Here is a tiny trained network, its code and every weight. The questions are about switching its units off for an input and a class, where a switched-off unit gives its printed mean instead of its output.

import numpy as np


def w(rows, s, z=0):
    codes = np.array(rows[::2]) - 128.0
    scale = np.full(codes.shape[1], s)
    scale[-1] = z or s
    return codes * scale


def f(y):
    return y / 2 * (1 + np.tanh(0.7978845608 * (y + 0.044715 * y**3)))


def log_softmax(a):
    a = a - a.max(-1, keepdims=True)
    return a - np.log(np.exp(a).sum(-1, keepdims=True))


def net(x, mask):
    res = np.array(x, float).reshape(1, 6) / 4 @ E
    y = f(res @ A[0][:, :-1].T + A[0][:, -1])
    res = res + np.where(mask, y, B[0][:, -1]) @ B[0][:, :-1]
    return log_softmax(res[-1] @ U[:, :-1].T + U[:, -1])


A, B = {}, {}
E = w([
[139,136,127,147,108,138,150,131,130],'x0',
[252,117,126,105,124,43,125,150,98],'x1',
[102,83,179,62,79,144,155,246,87],'x2',
[97,61,55,188,116,89,220,97,71],'x3',
[128,112,173,155,158,105,146,145,133],'x4',
[120,121,137,122,119,116,115,111,125],'x5',
],0.013)
A[0] = w([
[137,159,174,73,61,119,146,191,98,189],'N0',
[137,168,170,130,95,168,132,116,173,146],'N1',
[68,180,170,138,118,179,91,144,191,250],'N2',
[65,139,105,116,151,119,156,102,104,133],'N3',
[206,181,124,170,172,130,92,102,156,223],'N4',
[114,130,190,148,126,190,110,112,165,190],'N5',
[11,61,105,168,118,153,138,128,103,112],'N6',
[211,174,172,97,130,120,85,138,109,115],'N7',
[164,145,144,145,138,79,79,90,181,240],'N8',
[122,102,157,88,82,122,135,180,118,179],'N9',
[205,164,131,130,136,117,91,78,149,192],'N10',
[136,154,122,120,196,128,141,109,103,124],'N11',
[202,43,66,122,129,45,168,113,70,3],'N12',
[106,163,131,168,160,144,138,63,154,246],'N13',
[80,68,148,104,88,175,159,202,64,182],'N14',
[110,123,82,205,138,115,114,96,139,157],'N15',
[109,110,147,172,132,121,123,94,124,233],'N16',
],0.012,0.0038)
B[0] = w([
[150,74,174,121,159,95,47,89,152,236],'N0',
[100,147,161,108,153,136,98,174,101,179],'N1',
[21,150,181,7,170,156,145,72,78,244],'N2',
[178,122,61,147,137,122,152,160,126,174],'N3',
[88,140,59,238,116,169,42,148,45,221],'N4',
[68,161,105,65,109,171,110,81,95,199],'N5',
[153,41,30,245,56,146,147,158,133,236],'N6',
[200,116,142,202,110,23,23,188,136,214],'N7',
[112,139,106,196,131,133,89,162,88,206],'N8',
[184,58,183,138,94,146,74,140,168,213],'N9',
[105,158,118,197,71,105,84,152,84,209],'N10',
[114,122,100,127,137,137,164,173,108,150],'N11',
[17,197,192,2,170,216,126,74,67,228],'N12',
[122,162,58,55,147,76,225,131,143,217],'N13',
[96,44,144,171,70,167,80,129,85,254],'N14',
[137,126,66,71,218,92,172,132,171,206],'N15',
[127,183,79,110,84,106,199,186,146,175],'N16',
],0.0085,0.016)
U = w([
[77,244,88,91,184,156,136,103,92,173],'0',
[128,95,78,232,72,147,102,139,90,215],'1',
[85,73,188,63,120,199,125,96,108,162],'2',
[241,86,163,122,140,78,83,135,170,4],'3',
[162,137,16,139,161,119,195,121,188,28],'4',
],0.011,0.0029)

Each question gives the input, the list of numbers given to net, and the class t.
The units are the neurons (one row each of A and B). Each row of codes is followed by its name. A weight is (code - 128) times the scale printed after its matrix; where a second scale follows, it is the last column's (A, B and U).
mask holds one flag per neuron, in row order. A switched-off neuron (its flag False) gives its mean, the last column of its row in B, instead of its output. The means were averaged over made-up inputs and are rounded, as every weight is.
A unit's drop is (log p(t) with every unit on - log p(t) with that unit switched off) / (log p(t) with every unit on - log p(t) with every unit switched off).
The circuit of an input: a set's keep is (log p(t) with only the set's units on - log p(t) with every unit switched off) / (log p(t) with every unit on - log p(t) with every unit switched off). Starting from the 12 units with the biggest drops (on a tie, the unit counted first), units are removed one at a time, each time the one whose removal leaves the highest keep (on an exact tie, the one counted first), for as long as the keep stays at least 0.8.
units of the circuit, in order: the units of the circuit, biggest drop first
k most important neurons: the k neurons with the biggest drops, biggest first
drop of u: that unit's drop, to one decimal
input [-3,2,7,8,-4,-1], class 2: units of the circuit, in order	N12
input [-4,8,-3,1,-7,-7], class 0: 4 most important neurons	N12, N6, N14, N9
input [6,-8,0,-5,-1,-2], class 0: 2 most important neurons	N9, N14
input [3,0,-4,-6,7,-7], class 0: 2 most important neurons	N6, N2
input [-2,1,7,6,-2,5], class 2: 2 most important neurons	N12, N4
input [-3,4,1,8,-2,3], class 2: 3 most important neurons	N12, N13, N4
input [2,5,1,-1,-5,8], class 3: 2 most important neurons	N6, N14
input [-7,6,1,-4,6,-4], class 3: 2 most important neurons	N6, N7
input [7,-1,-6,1,-7,-4], class 4: 2 most important neurons	N12, N2
input [3,-8,-3,1,-4,6], class 4: 2 most important neurons	N6, N12
input [-1,0,0,5,-7,-7], class 4: 2 most important neurons	N2, N4
input [-7,8,2,-4,-5,-5], class 3: drop of N7	0.1
input [-4,0,-8,2,-5,4], class 4: drop of N2	0.6
input [-1,-2,-6,-3,-3,5], class 0: drop of N3	0.0
input [-4,1,-4,2,-7,-2], class 0: units of the circuit, in order	N6
